Below is a small trained network, with its code and all its weights. Each question gives an input and a class and asks what happens when units are switched off, that is, made to give their printed mean instead of their output.

import numpy as np


def w(rows, s, z=0):
    codes = np.array(rows[::2]) - 128.0
    scale = np.full(codes.shape[1], s)
    scale[-1] = z or s
    return codes * scale


def norm(h):
    return h / np.sqrt((h * h).mean(-1, keepdims=True) + 1e-5)


def f(y):
    return np.maximum(y, 0)


def log_softmax(a):
    a = a - a.max(-1, keepdims=True)
    return a - np.log(np.exp(a).sum(-1, keepdims=True))


def net(x, mask):
    res = np.array(x, float).reshape(1, 4) / 4 @ E
    u = 0
    for l in range(3):
        y = f(norm(res) @ A[l][:, :-1].T + A[l][:, -1])
        res = res + np.where(mask[u : u + 10], y, B[l][:, -1]) @ B[l][:, :-1]
        u += 10
    return log_softmax(norm(res)[-1] @ U[:, :-1].T + U[:, -1])


A, B = {}, {}
E = w([
[129,105,51,114,127,13],'x0',
[129,129,127,132,124,128],'x1',
[151,62,240,123,127,62],'x2',
[147,1,78,127,125,185],'x3',
],0.0024)
A[0] = w([
[128,127,118,118,128,114,52],'L0N0',
[126,141,118,135,130,95,65],'L0N1',
[137,34,73,131,121,129,23],'L0N2',
[129,164,210,120,129,187,68],'L0N3',
[126,196,47,133,123,141,11],'L0N4',
[130,175,60,131,123,124,20],'L0N5',
[125,222,146,129,128,52,37],'L0N6',
[127,77,224,135,119,30,16],'L0N7',
[141,187,143,119,125,110,41],'L0N8',
[126,121,69,116,127,6,52],'L0N9',
],0.011,0.0011)
B[0] = w([
[134,128,122,144,120,137,139],'L0N0',
[114,154,125,157,111,102,156],'L0N1',
[50,63,177,110,130,85,227],'L0N2',
[146,147,76,215,81,122,216],'L0N3',
[176,174,130,51,161,135,216],'L0N4',
[148,175,126,73,153,159,192],'L0N5',
[45,27,182,109,136,84,240],'L0N6',
[158,202,115,26,176,153,255],'L0N7',
[97,48,134,109,120,153,182],'L0N8',
[168,160,86,249,68,157,249],'L0N9',
],0.014,0.0074)
A[1] = w([
[186,146,116,60,186,126,55],'L1N0',
[67,34,175,116,116,116,91],'L1N1',
[159,142,108,244,116,105,81],'L1N2',
[103,58,184,155,142,89,47],'L1N3',
[159,157,63,187,75,141,2],'L1N4',
[164,200,137,46,170,158,71],'L1N5',
[162,167,111,198,89,131,33],'L1N6',
[177,136,93,85,149,138,73],'L1N7',
[122,117,120,125,117,126,94],'L1N8',
[159,118,89,113,139,97,82],'L1N9',
],0.011,0.00081)
B[1] = w([
[177,172,56,74,203,137,215],'L1N0',
[139,155,253,139,158,15,255],'L1N1',
[44,229,105,123,89,229,207],'L1N2',
[168,64,213,26,54,81,205],'L1N3',
[42,146,124,236,111,117,214],'L1N4',
[218,66,27,52,159,115,253],'L1N5',
[55,88,103,136,17,198,200],'L1N6',
[187,161,129,140,208,142,183],'L1N7',
[139,130,141,132,146,133,139],'L1N8',
[115,147,167,85,156,195,140],'L1N9',
],0.012,0.0086)
A[2] = w([
[125,53,91,37,176,13,109],'L2N0',
[171,112,100,232,156,76,2],'L2N1',
[108,169,148,178,155,66,77],'L2N2',
[159,81,111,215,126,88,6],'L2N3',
[121,50,130,16,166,117,127],'L2N4',
[29,142,119,227,117,237,30],'L2N5',
[116,123,131,182,109,3,83],'L2N6',
[141,55,117,197,105,142,4],'L2N7',
[89,74,46,232,76,121,36],'L2N8',
[106,52,224,179,185,68,76],'L2N9',
],0.0068,0.00088)
B[2] = w([
[125,172,138,247,89,201,253],'L2N0',
[95,97,136,157,173,127,128],'L2N1',
[163,131,112,111,140,110,148],'L2N2',
[79,168,173,125,181,141,128],'L2N3',
[123,80,109,220,59,200,227],'L2N4',
[31,91,9,223,140,42,213],'L2N5',
[110,97,189,56,189,248,176],'L2N6',
[140,215,125,144,170,79,136],'L2N7',
[153,129,134,254,71,154,178],'L2N8',
[133,78,240,190,221,63,207],'L2N9',
],0.008,0.0073)
U = w([
[216,142,51,67,190,158,212],'0',
[119,89,254,111,124,73,189],'1',
[45,163,76,209,59,161,4],'2',
],0.009,0.00047)

Each question gives the input, the list of numbers given to net, and the class t.
The units are the neurons (one row each of A and B). Each row of codes is followed by its name. A weight is (code - 128) times the scale printed after its matrix; where a second scale follows, it is the last column's (A, B and U).
mask holds one flag per neuron, layer by layer. A switched-off neuron (its flag False) gives its mean, the last column of its row in B, instead of its output. The means were averaged over made-up inputs and are rounded, as every weight is.
A unit's drop is (log p(t) with every unit on - log p(t) with that unit switched off) / (log p(t) with every unit on - log p(t) with every unit switched off).
The circuit of an input: a set's keep is (log p(t) with only the set's units on - log p(t) with every unit switched off) / (log p(t) with every unit on - log p(t) with every unit switched off). Starting from the 12 units with the biggest drops (on a tie, the unit counted first), units are removed one at a time, each time the one whose removal leaves the highest keep (on an exact tie, the one counted first), for as long as the keep stays at least 0.8.
circuit, biggest first: the units of the circuit, biggest drop first
unit that matters most: the unit with the biggest drop
k most important neurons: the k neurons with the biggest drops, biggest first
k most important neurons of layer l: the k neurons of layer l with the biggest drops, biggest first
drop when u is switched off: that unit's drop, to one decimal
input [-8,-8,6,-3], class 2: unit that matters most => L0N3
input [-4,-1,-5,-4], class 0: 3 most important neurons => (L0N9 L0N4 L0N2)
input [-2,-4,3,-2], class 0: 2 most important neurons => (L0N7 L0N9)
input [5,6,7,6], class 0: 2 most important neurons => (L0N7 L0N6)
input [0,7,4,6], class 1: 2 most important neurons => (L0N2 L0N4)
input [8,-5,-8,3], class 0: 4 most important neurons => (L0N4 L0N5 L0N3 L1N5)
input [-5,-2,-1,5], class 1: 3 most important neurons => (L0N9 L0N7 L0N2)
input [-3,-2,7,-7], class 0: 2 most important neurons => (L0N7 L0N2)
input [-6,-4,2,-7], class 1: 2 most important neurons of layer 0 => (L0N6 L0N9)
input [4,-7,1,5], class 1: 2 most important neurons => (L0N2 L0N3)
input [-4,2,-5,-7], class 1: 2 most important neurons => (L0N6 L0N7)
input [-6,1,-4,6], class 1: 2 most important neurons of layer 0 => (L0N7 L0N9)
input [4,5,8,-8], class 0: 3 most important neurons of layer 0 => (L0N7 L0N2 L0N9)
input [2,-3,8,1], class 0: circuit, biggest first => (L0N7)
input [0,4,4,6], class 1: 2 most important neurons of layer 0 => (L0N2 L0N4)
input [7,-2,-7,5], class 0: drop when L0N4 is switched off => 1.8
